[[-4, -2, -15, -3, -18, 10, 15],
[-2, 1, -15, -22, 41, 25, 11]]
->
[[-2, -15, -3, -18, 10, 15, -4],
[1, -15, -22, 41, 25, 11, -2]]

[[-10, -7, -6, -23, -1, -23, 26, -5],
[-10, -2, -1, -36, 6, 23, -18, -2],
[-5, 0, 1, -15, -3, -1, -1, 0],
[-8, 2, 0, -27, 6, 29, -11, 0]]
->
[[-7, -6, -23, -1, -23, 26, -5, -10],
[-2, -1, -36, 6, 23, -18, -2, -10],
[0, 1, -15, -3, -1, -1, 0, -5],
[2, 0, -27, 6, 29, -11, 0, -8]]

[[-19, 17, 20],
[-11, 9, 2],
[-18, 14, 2],
[29, -18, 36],
[-26, 20, 2]]
->
[[17, 20, -19],
[9, 2, -11],
[14, 2, -18],
[-18, 36, 29],
[20, 2, -26]]

[[-42, 16],
[-46, 18],
[-44, 17],
[-28, 11],
[-9, 4],
[-17, 7],
[-13, 5],
[-45, 18],
[-24, 9],
[-36, 14]]
->
[[16, -42],
[18, -46],
[17, -44],
[11, -28],
[4, -9],
[7, -17],
[5, -13],
[18, -45],
[9, -24],
[14, -36]]

[[3, 14, 3, -33, -14, -34, -1, -28, 26, 27],
[-34, 22, -33, -21, -21, -14, -33, -6, 13, -2],
[6, -6, 5, 24, 6, 20, 7, 13, -17, -13],
[7, 1, 7, 24, -1, 21, 6, 8, -15, -9],
[6, 0, 5, 28, 2, 21, 5, 10, -18, -10],
[8, 15, 9, -10, -19, -16, 4, -25, 16, 22]]
->
[[14, 3, -33, -14, -34, -1, -28, 26, 27, 3],
[22, -33, -21, -21, -14, -33, -6, 13, -2, -34],
[-6, 5, 24, 6, 20, 7, 13, -17, -13, 6],
[1, 7, 24, -1, 21, 6, 8, -15, -9, 7],
[0, 5, 28, 2, 21, 5, 10, -18, -10, 6],
[15, 9, -10, -19, -16, 4, -25, 16, 22, 8]]

[[-10, -7, -27, 9, -5],
[-17, -29, 9, -42, 29],
[-24, -35, -27, -21, 8],
[-18, -15, -15, -19, 27],
[-16, -12, -15, -17, 36],
[-15, -7, -7, -15, 23],
[-17, -23, -24, -8, -3],
[-9, -15, -7, -10, 2],
[-19, -22, -17, -20, 18],
[-5, 8, -3, 3, 8],
[-23, -22, -33, -10, 16],
[-16, -21, -29, -9, 14]]
->
[[-7, -27, 9, -5, -10],
[-29, 9, -42, 29, -17],
[-35, -27, -21, 8, -24],
[-15, -15, -19, 27, -18],
[-12, -15, -17, 36, -16],
[-7, -7, -15, 23, -15],
[-23, -24, -8, -3, -17],
[-15, -7, -10, 2, -9],
[-22, -17, -20, 18, -19],
[8, -3, 3, 8, -5],
[-22, -33, -10, 16, -23],
[-21, -29, -9, 14, -16]]

[[21, 0, 5, 2, 1, 0, -2],
[4, 1, -11, -9, -6, -1, 17],
[22, -12, 23, 10, 7, -10, -24],
[11, -1, 15, 0, -1, -1, -6],
[15, -1, 18, 0, 0, 0, -10],
[13, 3, -4, -4, -3, 2, 10],
[4, -1, 30, 1, 0, 0, -15],
[2, -4, -2, 1, -1, -3, 12],
[0, 4, -40, -6, -6, 1, 47],
[13, -2, 2, -3, -2, -3, 0],
[6, -4, 8, -6, -3, -5, -3]]
->
[[0, 5, 2, 1, 0, -2, 21],
[1, -11, -9, -6, -1, 17, 4],
[-12, 23, 10, 7, -10, -24, 22],
[-1, 15, 0, -1, -1, -6, 11],
[-1, 18, 0, 0, 0, -10, 15],
[3, -4, -4, -3, 2, 10, 13],
[-1, 30, 1, 0, 0, -15, 4],
[-4, -2, 1, -1, -3, 12, 2],
[4, -40, -6, -6, 1, 47, 0],
[-2, 2, -3, -2, -3, 0, 13],
[-4, 8, -6, -3, -5, -3, 6]]
